Each row has a name. Each piece below is followed by the name of the row it came from, unless a question asks for something else. Each question is about the rows just above it.

Columns, left to right: rof tofe vasep Letu vit
A: [121 123 162  82 214]
V: [126 138 152 115 108]
X: [135 125 130 122 117]
P: [129 148 129 106 119]
J: [126 157 104 156  97]
R: [115 125 151 113 101]
F: [102 184  63 171  82]
M: [122 148 106 129 199]
E: [129 122 131 110 157]
C: [118 133 180  97  79]
Y: [105 130 102 111 178]
D: [140 103 131 121 182]
which: [106 129] : M
which: [118 133] : C
[214 108 117 119  97 101  82 199] is in which column, read top down? : vit
Where do [148 106 129] appear? : M
Which column holds this, read top down? [115 122 106 156 113 171 129 110  97 111] : Letu
which: [138 152 115 108] : V
Which column holds this, read top down? [122 106 156 113 171 129 110  97 111] : Letu

Columns, left to right: nud nisi meba vus vake fik laki
bor: [123 186 203 124 176 189 204]
tasu: [134 121 186 128  92 146 225]
nibo: [223 129 203 123 111  77 152]
lavip: [ 89 109 120 125  32  52 133]
which: [134 121 186 128  92 146] : tasu
which: [121 186] : tasu
[123 134] is in which column, read top down? : nud

Columns, left to right: puzum nitef zimu dumu
Zuv: [ 44 179 187  45]
batek: [111 139 135 118]
lalut: [179 187  47 171]
Pugo: [ 65 201 216 124]
which: [ 65 201 216] : Pugo
Which column holds this, read top down? [179 139 187] : nitef
Which row holds [179 187  45]? : Zuv
[179 139] is in which column, read top down? : nitef
which: [135 118] : batek
Which column holds [139 187 201] top down? : nitef

Columns, left to right: vukes nozaf Kura Fif lebi nudat vab ran Suz
suga: [159 100  83 101 213 100 169 137 128]
lalot: [226 142 156  96 207 137  73 104 140]
kimos: [ 86 150 164 153  49 154  69 123 126]
Bug: [219 141 155  95 207 137  71 108 140]
peg: [ 57 124 193  45 150 129 165 142 119]
tipu: [ 86 150 164 153  49 154  69 150 117]
zami: [ 45 118 109 160  50 123 174 145 118]
rituz: [ 86 150 164 153  49 154 103 123 126]
nin: [112 168 193 150  45 164  53 110 131]
Domum: [185 116 110 103 215 114 130 125 132]
Which column holds [140 126 140] top down? : Suz
[ 86 112] is in which column, read top down? : vukes
Which column holds [142 150 145 123] top down? : ran
Which column holds [101  96 153  95  45 153 160 153 150] top down? : Fif
Which column holds this, read top down? [207  49 207 150  49  50  49  45] : lebi
which: [118 109] : zami
[193 150  45] is in which row? : nin

Columns, left to right: Katep pakag tofi Baf mut ref pibo galo
kete: [ 60 107 156 187 192 140  86  65]
Pom: [ 61  61 184 152 122 127 145  57]
sut: [196 189 162 154 128 137 121 109]
dulo: [189 170  83 120 198 157  90 148]
Fuda: [187 156  60 192 107  86 140 111]
Lofun: [184  61  61 113 126  90  70  88]
tigo: [189 170  83 120  86 130 105 166]
Gevet: [189 188 149 122  98 200 134 163]
Vud: [203  53 190 118 175  64 158 105]
[187 156  60 192 107  86 140] is in which row? : Fuda
[162  83] is in which column, read top down? : tofi
which: [184  61  61] : Lofun
which: [154 128 137 121 109] : sut

Columns, left to right: Tanul depa Pud Koz sipi
las: [154 132 137 114 152]
suvo: [100 142 138 101 111]
Gatu: [131 114 125 139 122]
mir: [121 132 162 111  49]
korod: [ 68 121 140 145  99]
mopo: [ 97 119 136  84 102]
gak: [ 97 133 201 150 158]
Venas: [147 163 100  63  76]
Muz: [141 137 152 116 118]
bupur: [129 122 125 139 122]
Nezav: [ 97 119 136 140 125]
which: [162 111] : mir
Which column holds this, read top down? [154 100 131 121  68  97  97 147] : Tanul
Where do [131 114 125 139 122] appear? : Gatu

Columns, left to right: Rop vidus zedi maso gegid bol Tapil
gisu: [143  84 109  86 122 190  84]
vadud: [124  65 109 151 104  77  48]
suf: [124  65 109 116  64  60  77]
which: [77 48] : vadud
[65 65] is in which column, read top down? : vidus
Which column holds [ 86 151] top down? : maso

Columns, left to right: Pes nedat dag nuri sefof Riv
gib: [123 102  98 127 125 154]
kada: [149 147 216 122 129  93]
let: [123 102  98 127 125  83]
Zan: [131 138 133 127 128 107]
Sebe: [132 129 139 126 127 119]
lasad: [131 136 134 127 128 111]
Bepu: [132 104 156 126 127 161]
lig: [133 117 163 126 128 146]
which: [128 146] : lig
which: [131 136 134 127] : lasad
which: [123 102  98 127 125  83] : let
Where do [133 117 163 126 128 146] appear? : lig
which: [123 102  98 127 125 154] : gib
The row with [132 129 139 126 127] is : Sebe

Columns, left to right: buzo ped Zonuv Dola dobe
nepul: [ 71  79 181 120  32]
Buzu: [133  43 122 129 165]
Kag: [ 43 129 133 122 165]
supat: [129 164 186 115  36]
[ 43 129 133 122] is in which row? : Kag
Which row holds [71 79]? : nepul
which: [129 133 122 165] : Kag
Where do [133 122] appear? : Kag
The row with [164 186] is : supat
which: [129 165] : Buzu
Which column holds this, read top down? [79 43] : ped

Columns, left to right: vesef lufo madif veni
Kabeg: [104  75 151 143]
lopid: [140  82 110 126]
pidu: [127  82 110 125]
dovi: [138 163  85 129]
which: [ 75 151] : Kabeg
which: [140  82 110 126] : lopid

Columns, left to right: tuki maboz Gek denaz tasi lav nusof lop sela dufe
Namo: [120 147 141 112 179 132 111  86  45 145]
gizok: [145 159  93 121 114 131  90 126 120 129]
Dol: [ 77 145 137 106 162 151 131  97  89 132]
tumot: [136 120 118 117  92  77 131 180 113 144]
Dokod: [213 150 161 163 137 128  49 108 144  40]
Siz: [173 140 124 119  78 147 136 110 122 146]
pid: [155 120 147 141 113 179 132 107 156 140]
vom: [155 120 147 141 113 139 193 127 134 161]
zazol: [120 119 126 140 134 123 135 133 129 127]
kavu: [ 72 165 119 163 171 140  66  89  71 106]
Which column holds this, read top down? [147 147 126] : Gek
Which column holds this, read top down? [137 118 161 124 147 147] : Gek
which: [120 147 141 113 179 132] : pid

Columns, left to right: gem kulo ger ginu zabep
bel: [ 59 137 119  41 157]
lasuz: [167  92  95 123 155]
Segus: [108 116 130 108 126]
Which column holds this, read top down? [ 59 167] : gem
which: [137 119  41] : bel
[ 92 116] is in which column, read top down? : kulo

Columns, left to right: pak Dizo poner Dad Mugok dagan Paf
semuf: [162 120 155 169  42 126  86]
Vupef: [106 129  93  88 206 136 181]
dezan: [113 126  89  89 200 140 186]
bego: [165 117 148 166  46 130  95]
lozi: [162 120 156 170  40 126  84]
lolo: [162 120 155 169 204 126  86]
[84 86] is in which column, read top down? : Paf
which: [162 120 155 169 204] : lolo
Which column holds this, read top down? [120 129 126 117] : Dizo

Columns, left to right: tugov zoz rora sol
pim: [127 106 117 154]
tek: [100 137 120 110]
vone: [ 90 165  26 165]
gamat: [127 106 117 121]
kivu: [ 90 165  26 168]
Which row holds [ 90 165  26 168]? : kivu
[117 120  26 117] is in which column, read top down? : rora
Which column holds [137 165 106] top down? : zoz
Which column holds [154 110 165] top down? : sol

Columns, left to right: buka Mis zupu tol sodav
sesi: [109 174 115 113 148]
lote: [111 109 115  76 148]
Sizu: [109 174 204 133 122]
Which column holds [ 76 133] top down? : tol
Which column holds [174 109] top down? : Mis

